In the rows, zero is written as 128.
Each row is followed by its class.
[137 107 128  57 167 164 133 191 113 157 118 142  90 180 141 114  96 147
 119 134 161  85 138 142 100 167 122  98  84  96 170 139  67 115 168  98
 126 151 124 212 113 109 110  68]	q891
[145 144 137 145 119 157 145 101 121 111 145 107 110 137 133 146 104  98
 127 121 155 140 112 115 153 140 121 114 122 152 131 113 119 114 137  97
 138 177  63 135 117 128 104 181]	q891
[166 192  96 160 181 139 120  91 102 119 140 123 147 175  97 155 161 140
 199 111 146 129 128 117 119  75 144  62 146  78 126 142  90 119 170  79
 129 116 127 119 103  63  66 101]	q447
[152 141 124 106  62 172 113 126 137 102 130 111 131 105 139 123 146 146
 121 155 143 137 156 175 121 123 160  92  97 153 111 133 142 115 151 170
 149 170  92 108 160 115 138 117]	q830
[138 151 118 109  59 179  97 129 133 108 131 121 151 101 150 130 153 158
 122 156 152 140 154 171 126 118 141  92 106 150 112 136 137 114 150 173
 129 164 101 107 153 114 136 113]	q79
[177 144 153 129 130  83 130 142 118 131 120 147 174 113  99 108 105 158
 134 186 123 120 143 122 142 145 122 120 122 148 128 126 143 140  81 132
 149 103 168 124 144 126 131 105]	q830
[160 142  73 114 158 106 113 147 120 105 114  99 159 147 124 123 149 104
 160 114  78  98 181 148 163 151 133 101 129  72 146 144  55 203  93 157
 157 151  95 157 136 146 170 157]	q462
[157 136 128 145 128 151 128  93 106 108 136 110 125 128 137 137  94  88
 137 102 141 154 126 110 141 148 124 114 122 131 134 122 119 115 113 104
 134 172  74 112 117 114 127 178]	q462
[140 144 127 150 118 165 118  88 117 110 143 100 117 147 128 140 104 104
 142 103 152 145 113 107 142 150 113 107 129 132 133 113 106 127 128 101
 133 169  79 119 131 122 115 170]	q242
[171 134 160 129 142  70 134 141 120 137 116 149 168 112 107 100  99 151
 131 192 122 116 145 123 144 143 123 126 118 161 123 125 148 147  93 134
 143 105 175 111 137 124 126 112]	q830
[132 134 114 103  46 168 104 127 143 106 127  99 128 115 170 120 146 142
 118 148 153 129 166 172 130 112 137  88 110 127 108 133 131 118 153 169
 143 176  89 112 155 113 133 111]	q814
[180 105  95 133 131 144 138 114 141  85 100  89 136 131 122  95 129 120
 170 126  73  67 173 145 155 132 122 106 123  52 138 150  79 181  93 139
 127 152 103 156 153 149 166 137]	q462
[135 141 113 126  48 164 105 148 148 110 130 108 139 108 157 132 161 130
  95 154 161 132 161 183 126 123 148  91 101 183 105 130 157 112 155 176
 138 175 101 124 158 124 128 123]	q891
[158 125 143 124 140  82 133 141 127 136 115 151 156 112 136 104  91 147
 128 179 137 113 134 114 146 137 115 126 127 139 126 127 141 142  80 130
 141 103 150 112 144 127 120 106]	q814
[140 124 130  51 171 160 121 175 107 164 121 153  99 176 136 116  94 161
 124 132 145  89 141 140 107 159 129 102  89  79 170 141  63 115 152  97
 120 134 135 187 109  99 117  79]	q79
[143 144 133 135 116 158 143 107 126 112 154 110 107 130 127 157 106 107
 121 104 168 143 106 110 144 147 123 121 124 162 139 121 115 121 134  97
 133 169  65 124 117 131 116 179]	q891
[164 126 147 135 122  92 129 132 128 124 123 156 168 110 109 111  99 157
 137 183 143 114 143 112 144 133 112 133 124 142 124 129 145 154  87 130
 138 105 153 104 143 120 123 110]	q79
[134 141 113 128  49 177  94 125 143 104 121  98 142 117 156 115 157 124
 125 148 145 136 160 183 123 123 142  86 104 142  98 123 134 111 164 179
 139 178 105 116 169 124 122 115]	q242
[169 194 104 152 190 137 128  88 107 114 151 132 149 160 112 170 154 141
 187 118 146 120 122 120 120  72 149  69 148  96 126 147  98 112 157  76
 116 114 137 100  96  79  69 101]	q447
[179 203 111 166 182 135 122 109 110 130 146 125 136 154 103 167 166 134
 171 101 136 129 120 116 134  65 145  67 166 115 121 154 107 119 154  82
 121 113 130 103  93  67  61 107]	q447
[165 129 143 123 129  82 132 147 121 131 122 140 151 115 129 114  92 149
 132 183 133 123 146 116 142 130 112 126 123 164 114 128 149 154  84 146
 145 107 144 107 149 126 103 108]	q366
[132 139 114 113  54 170 105 131 142 105 132 109 142 111 160 122 155 131
 117 150 141 129 156 175 120 119 148  82 116 150 104 128 132 111 156 179
 138 174 113 100 164 126 120 103]	q242
[182 150 141 154 121  88 130 136 122 134 115 149 163 104 114  96 110 142
 151 178 140 118 147 121 143 145 124 110 117 148 126 119 135 119  82 127
 158 122 142 109 149 120 108  98]	q447
[140 121 125  51 181 156 118 176 110 163 124 135  86 178 156 114  94 164
 130 122 143  83 140 142 108 161 122 103  99  75 166 142  57 120 148 102
 130 150 134 196 114 100 126  73]	q814
[158 197 105 143 204 137 123  92  97 123 148 127 136 168 139 164 150 145
 191 113 141 114 121 111 124  74 131  70 154  79 123 149 107 128 159  80
 118 118 134 112  97  69  73 111]	q814
[151 129 102 115  48 168 106 135 128 101 123 109 143 100 160 120 155 129
 114 156 142 142 177 183 118 127 145  82 100 140 114 132 143 114 140 186
 144 181  98 113 161 112 145 117]	q462
[145 143 132 138 135 157 131 103 124 118 140 108 100 131 135 149  96 107
 135 114 145 146 116 111 148 142 119 121 123 159 118 114 122 125 124 106
 136 160  53 120 127 134 111 187]	q366
[165 177 100 140 180 130 130  98  96 101 154 125 157 165  95 142 160 139
 171 109 131 133 134 108 120  68 140  84 165 107 120 162 133 130 163 107
 105 119 148  97 108  52  83 105]	q462
[137 125 129  53 182 161 118 180 106 162 119 137  90 173 150 105  93 171
 137 124 144  84 144 147 112 167 111  97  97  81 162 135  62 112 158 106
 128 154 126 192 112  99 118  70]	q814
[148 115 134  52 180 158 126 184 108 165 122 145  93 178 132 110 102 159
 128 140 138  88 143 141  98 176 140 103  85  83 171 147  61 115 154 100
 137 148 138 202 115 106 131  73]	q830
[128 137 121 116  48 172 103 125 142 106 128 119 145 102 159 137 160 138
 112 152 149 139 160 176 123 108 150 104 106 155 101 129 157 113 149 171
 131 167  99 101 154 121 137 116]	q79
[160 145 110 109 151 133 122 104 125 116 126 115 112 149 106 120 142 137
 161 125  76  81 156 157 141 124 150  83 110  76 172 147  93 171 106 102
 135 117 133 148 126 143 160 148]	q830
[139 115 128  54 166 166 122 175 104 158 125 150 103 170 124 117  88 170
 129 134 151  90 144 142 104 168 117  99  90  71 173 140  61 119 152 103
 131 138 134 192 109  99 122  85]	q79
[152 199 105 147 192 145 123  93 104 118 162 132 143 168 102 151 165 145
 167 113 137 121 111 102 115  64 135  64 165  96 118 156 101 124 176  97
 113 111 163 110 118  55  68  97]	q242
[174 128 151 131 125  77 132 137 116 135 117 153 178 112 134 118 102 152
 138 196 130 119 136 107 147 136 118 140 127 135 128 130 138 138  77 134
 138 109 162 108 140 122 116 105]	q79
[166 169 108 112 124  95 156 113 125 113 121  85 113 152 121 122 118 102
 167 118 135  83 172 150 153 133 145 122 120 101 109 129  91 178 115 139
 134 141  96 145 126 151 111 191]	q366
[191 123 114 140 140  69 143 122 117 115 123  79 134 144 123 152 112 143
 187 141  93  64 150 147 166 140 131 122 155 108 141 121 106 180  76 130
 105 130 128 138  96 169 102 181]	q366
[143 145 135 150 129 165 128  88 118 113 143 109 113 141 130 138  97  98
 139 107 148 143 111 108 143 153 115 109 122 131 129 116 101 127 132  92
 143 168  78 118 133 133 113 170]	q242
[170 136 148 140 118  93 133 136 114 130 119 154 163 105 108 102  97 157
 135 181 136 120 137 112 147 124 114 129 120 143 122 136 151 145  88 139
 136 103 152 102 151 103 111 106]	q79
[158 158 102 114 164 124 104 105 136  99 112 108 136 137 150 129 130 107
 189 135  73  87 145 167 154 125 122  70 149  98 137  83  97 169 104 146
 142 137 130 128 125 172 133 173]	q242
[121 136 124 110 108 148 117  99 148  97 116 105 124 108 145 142 128 116
 128 115  84  91 154 156 151  64 100  86 139  67 132 122 102 166 116 134
 101 114 130 114 108 153 139 146]	q79
[137 137 133 147 117 159 130  90 120 111 141  99 109 144 131 139 107  93
 141 105 144 146 108 106 142 142 120 119 130 118 127 121  93 125 143 105
 146 174  74 124 131 123 112 169]	q242
[161 181 103 146 164 137 133 116 110 112 150 126 152 175 102 165 154 135
 165 122 160 117 125 108 129  76 133  76 153 115 119 152 115 127 170  86
 112 119 140 129 107  72  76 108]	q891
[159 177 114 138 182 148 125  82 101 110 148 122 157 172 102 155 164 155
 192 126 134 129 123 110 107  79 151  71 151  82 127 152 120 126 161  90
 123 115 142 126 101  67  84 105]	q830
[181 147 105 118 144 137 131 108 151  87 137 127 131 127 104 132 130 123
 182 134 135  74 159 138 141 111 135  75 132  35 145 131  88 151 119 112
 149 128  91 133 105 122 101 161]	q79
[163 172 146 101 114  91 122 126 125 139 108 106 122 105 112 142 110 122
 127 110  97 104 141 169 153 105 114  79 148 117 140 112  63 154 106 136
 142 111 157 151  89 151 143 146]	q447
[137 119 129  57 182 163 121 173 101 166 122 152 107 173 147 128  99 162
 132 132 140  90 136 142 101 170 127 105  92  75 173 144  64 112 148  98
 125 141 137 187 103 109 120  85]	q79
[142 143 138 148 124 162 113  92 116 114 144 114 120 138 144 163 103 111
 143 107 147 143 115 108 148 141 120 122 128 128 134 112 121 120 114  95
 132 168  63 114 106 122 113 178]	q79
[174 133 148 141 124  73 137 139 125 140 115 151 160 105 109 111  91 138
 131 173 138 124 140 124 151 130 127 123 125 161 127 117 127 138  72 126
 146 102 157 103 134 128 114 101]	q447
[178 130 148 117 131  69 141 143 116 118 125 157 167  96 115  86  94 131
 124 176 137 126 149 116 136 144 128 131 125 161 127 129 155 135  78 154
 139 119 153 104 139 114 118 105]	q462
[170 134 104 142 108 101  98 125 114 106 110  87  97 158 146 118 114  76
 166 147 123  82 165 139 150 108 137  88 122  93 138 123 105 181  82 139
 153 168  94 186 123 126 136 159]	q447
[174 184 121 137 190 140 131  90 111 113 147 124 157 159  90 158 153 165
 176 133 135 130 116 117 120  77 146  75 155  98 120 153 112 129 168  92
 118 102 150 115 101  70  83 115]	q830
[132 146 115 118  55 173 100 127 129 106 125 115 142 112 154 134 158 143
 121 152 145 135 159 173 128 111 140  95 103 140 109 128 150 109 152 169
 132 166  94 110 155 108 132 119]	q79
[159 146 140 145 127 157 134  86 129 119 140 110  96 130 130 150  91 100
 137  98 159 144 108 108 143 134 131 115 123 141 140 116  98 114 113  79
 135 158  63 109 109 127 112 167]	q447
[144 124 126  55 180 154 118 176 107 166 118 136  87 179 146 100  89 163
 135 121 154  93 143 139 113 169 117 100  89  85 166 139  57 124 161  95
 128 148 120 187 119  94 120  75]	q814
[130 145 118 112  64 173  94 131 136 113 130 119 143 103 161 130 149 144
 110 149 138 138 160 173 128 109 138  98 103 151 105 126 140 112 153 172
 132 169 109 104 162 110 141 117]	q79
[148 154 140 134 135 149 124  97 123 124 142 109 109 122 142 138  93 114
 135 103 154 146 110 105 156 140 111 122 134 140 129 118 108 124 116 100
 130 161  75 120 119 122 128 177]	q814
[130 128  75 124 108 123  91 124 155 116 108  98 131 133 145 136 155  90
 158 104 117  89 168 173 129 135 141 103 112  77 148 131  84 200  96 158
 136 122 137 130 146 171 178 175]	q242
[147 139 137 145 127 168 122  91 116 111 140 112 118 137 132 162 102 117
 144 115 145 148 111 109 147 139 108 115 129 124 137 110 124 121 131  85
 134 160  62 114 111 126 113 182]	q79
[178 179 102 145 190 133 133  89  93 107 147 130 149 169 115 152 146 132
 184 123 131 120 128 113 118  75 147  77 162  87 122 157 122 128 142  99
 113 118 153 112  96  64  79 119]	q462
[166 118 122 126 129 108 117 111 109  92 135  93 116 127 117 149 118 108
 183 109  75 101 153 169 135  92 139 112 133  68 154 124 145 168  93 130
 146 127 135 128 110 144 130 153]	q830
[128 154 114 108  67 166  96 133 141 109 130 111 125 102 165 119 147 138
 109 140 143 130 156 172 135 107 134  92 111 152 101 134 143 112 151 172
 136 170 101 110 161 113 146 117]	q814
[156 121 107  98 140 137 120 122 153 109 128 112 154 134 125 134 133 152
 181 148  79  83 157 167 145 137 135  95 153  36 146 115  66 166 110 136
 150 135 136 155 105 187 127 160]	q79
[158 146 139 147 129 152 131  92 110 115 143 102 118 135 127 151 105 107
 156 114 145 144 118 109 147 153 129 122 117 127 138 122 111 122 123  90
 135 169  69 116 111 127 126 184]	q830
[137 136 120 118  40 169 114 140 148 105 133 106 134 110 162 127 148 132
  99 157 170 129 159 176 121 118 146  98 102 174 101 124 156 110 151 174
 131 181 104 127 158 125 120 115]	q891
[152 147 144 139 124 148 124  93 119 113 145 103 114 136 132 149 115 104
 136 118 143 146 118 108 143 139 134 125 124 135 138 123 126 127 111  99
 134 162  78 130 111 126 131 177]	q830
[175 193 110 153 164 132 121  97 113 120 142 122 141 167 104 153 168 139
 179 117 148 127 118 106 130  59 150  85 161 106 125 165 103 123 148  89
 110 109 138 113  99  62  77  92]	q447
[156 152 135 164 133 154 125  93 124 122 141 114 103 132 127 152 107  97
 146 100 151 146 117 112 157 132 125 119 128 149 133 110 105 115 111  82
 138 166  66 110 108 120 117 169]	q447
[161 152 136 158 121 147 132  98 124 121 140 106 103 131 121 152 110  98
 133  94 148 145 117 114 153 134 132 115 127 148 134 119 104 116 118  81
 140 164  58 113 113 124 111 164]	q447
[159 200 102 142 194 145 126  94 109 120 146 120 152 166 119 151 164 164
 180 117 139 118 130 119 121  76 123  66 163  82 114 145 123 125 173  83
 111 108 146 111 112  77  67 110]	q814
[185 135 121  81 131 128 145 112 106  93 128 127  97 119 119 117  86 132
 149 116 107  72 127 108 136 113 126 102 155  87 172 132  94 184   4 152
 116 115 131 191 126 130 171 114]	q462
[136 112 123  59 172 163 118 178 105 156 122 138  92 183 135 102  96 143
 136 129 143  91 136 142 101 169 121  96  90  70 168 139  44 117 170 108
 135 154 137 198 126 105 114  66]	q242
[154 124 133  52 180 155 125 177 101 168 123 142 100 170 124 103  94 166
 138 135 135  93 144 149 101 179 138  99  84  88 171 138  61 114 153 103
 130 145 149 195 115 109 130  84]	q830
[177 137 151 133 119  74 144 149 132 131 122 146 162 112 116 108  99 136
 115 186 145 112 137 116 146 146 122 120 121 170 126 125 142 141  93 128
 151 114 154 125 145 131 106 117]	q891
[162 139 148 125 129  79 126 137 132 137 121 146 162 101 122  97  97 158
 124 173 136 122 139 116 146 139 105 119 133 146 121 117 138 141  90 136
 147 107 162 113 150 123 126 112]	q814
[145 117 130  53 169 172 122 174 105 161 117 151 103 173 145 118  97 164
 145 132 158  92 137 137  98 176 127 106  86  72 174 143  63 108 151 100
 125 145 119 186 107 102 115  74]	q79
